Below is a small trained network, with its code and all its weights. Each question gives an input and a class and asks what happens when units are switched off, that is, made to give their printed mean instead of their output.

import numpy as np


def w(rows, s, z=0):
    codes = np.array(rows[::2]) - 128.0
    scale = np.full(codes.shape[1], s)
    scale[-1] = z or s
    return codes * scale


def f(y):
    return y / 2 * (1 + np.tanh(0.7978845608 * (y + 0.044715 * y**3)))


def log_softmax(a):
    a = a - a.max(-1, keepdims=True)
    return a - np.log(np.exp(a).sum(-1, keepdims=True))


def net(x, mask):
    res = np.array(x, float).reshape(1, 3) / 4 @ E
    y = f(res @ A[0][:, :-1].T + A[0][:, -1])
    res = res + np.where(mask, y, B[0][:, -1]) @ B[0][:, :-1]
    return log_softmax(res[-1] @ U[:, :-1].T + U[:, -1])


A, B = {}, {}
E = w([
[9,62,47,92,27,20,175,72,104,78],'x0',
[50,224,55,53,186,195,51,201,15,48],'x1',
[115,2,129,213,173,231,208,78,52,53],'x2',
],0.0053)
A[0] = w([
[153,62,163,212,169,207,186,128,110,31,71],'neuron 1',
[171,161,205,169,238,214,89,209,179,197,162],'neuron 2',
[76,112,51,98,51,31,170,107,123,89,62],'neuron 3',
[84,235,106,124,100,25,54,195,252,192,3],'neuron 4',
[98,185,167,9,76,9,43,163,179,201,27],'neuron 5',
[244,39,218,186,101,29,206,36,218,193,37],'neuron 6',
[92,73,135,199,164,172,221,37,50,66,97],'neuron 7',
[55,128,69,51,40,58,192,103,95,79,69],'neuron 8',
[48,112,50,90,97,40,156,79,128,126,47],'neuron 9',
[255,182,202,170,182,195,77,218,102,215,100],'neuron 10',
[198,80,214,185,83,76,236,49,240,181,66],'neuron 11',
[89,195,89,62,210,156,69,178,33,50,85],'neuron 12',
[51,76,51,145,50,74,163,93,145,98,79],'neuron 13',
[62,207,108,118,149,193,62,168,52,41,52],'neuron 14',
[98,222,122,25,38,67,91,181,203,231,62],'neuron 15',
],0.0049,0.0024)
B[0] = w([
[104,67,211,164,103,156,206,108,65,173,188],'neuron 1',
[207,173,183,218,37,52,164,46,133,42,238],'neuron 2',
[197,174,128,142,61,26,186,61,157,93,190],'neuron 3',
[71,48,222,101,212,167,215,103,43,224,216],'neuron 4',
[50,40,204,164,185,208,221,99,71,214,221],'neuron 5',
[31,46,20,34,234,35,77,146,177,28,254],'neuron 6',
[59,25,188,183,146,219,162,112,41,226,208],'neuron 7',
[207,141,179,131,44,54,194,56,204,55,199],'neuron 8',
[164,217,180,189,52,73,179,67,158,111,179],'neuron 9',
[227,79,221,148,65,66,223,3,187,75,237],'neuron 10',
[41,59,34,56,222,44,31,171,181,62,241],'neuron 11',
[73,98,75,36,193,10,107,115,180,51,226],'neuron 12',
[195,187,200,207,65,76,192,74,88,169,190],'neuron 13',
[108,39,130,42,176,38,88,83,122,77,204],'neuron 14',
[72,42,208,137,224,193,196,97,63,213,229],'neuron 15',
],0.0045,0.0056)
U = w([
[69,83,32,22,252,64,52,128,184,18,150],'0',
[246,179,222,234,14,81,238,36,190,88,104],'1',
[68,46,200,204,182,227,237,127,55,237,6],'2',
[170,225,22,230,79,163,52,227,218,199,131],'3',
],0.0039,0.0013)

Each question gives the input, the list of numbers given to net, and the class t.
The units are the neurons (one row each of A and B). Each row of codes is followed by its name. A weight is (code - 128) times the scale printed after its matrix; where a second scale follows, it is the last column's (A, B and U).
mask holds one flag per neuron, in row order. A switched-off neuron (its flag False) gives its mean, the last column of its row in B, instead of its output. The means were averaged over made-up inputs and are rounded, as every weight is.
A unit's drop is (log p(t) with every unit on - log p(t) with that unit switched off) / (log p(t) with every unit on - log p(t) with every unit switched off).
The circuit of an input: a set's keep is (log p(t) with only the set's units on - log p(t) with every unit switched off) / (log p(t) with every unit on - log p(t) with every unit switched off). Starting from the 12 units with the biggest drops (on a tie, the unit counted first), units are removed one at a time, each time the one whose removal leaves the highest keep (on an exact tie, the one counted first), for as long as the keep stays at least 0.8.
units of the circuit, in order: the units of the circuit, biggest drop first
top k neurons: the k neurons with the biggest drops, biggest first
drop when u is switched off: that unit's drop, to one decimal
input [-4,-8,4], class 0: units of the circuit, in order -> neuron 6
input [-3,-6,4], class 0: top 2 neurons -> neuron 6; neuron 11
input [-4,-6,4], class 0: units of the circuit, in order -> neuron 6; neuron 11
input [6,0,6], class 1: units of the circuit, in order -> neuron 8; neuron 13
input [5,-4,-6], class 2: units of the circuit, in order -> neuron 5; neuron 15
input [4,2,0], class 1: units of the circuit, in order -> neuron 6; neuron 11
input [7,6,-6], class 1: units of the circuit, in order -> neuron 8; neuron 9
input [5,4,-1], class 1: units of the circuit, in order -> neuron 6; neuron 8
input [3,1,-2], class 3: top 2 neurons -> neuron 10; neuron 2
input [2,5,-8], class 2: top 3 neurons -> neuron 5; neuron 15; neuron 4
input [-7,5,-6], class 1: top 2 neurons -> neuron 10; neuron 2
input [-2,2,-2], class 3: top 2 neurons -> neuron 6; neuron 11
input [6,-7,-7], class 0: top 3 neurons -> neuron 6; neuron 11; neuron 7
input [2,-2,0], class 3: top neuron -> neuron 10
input [-2,-6,5], class 0: drop when neuron 7 is switched off -> 0.0
input [8,6,-1], class 1: drop when neuron 11 is switched off -> 0.1
input [-6,-7,-2], class 0: drop when neuron 6 is switched off -> 0.6
input [0,-1,2], class 3: drop when neuron 14 is switched off -> 0.1
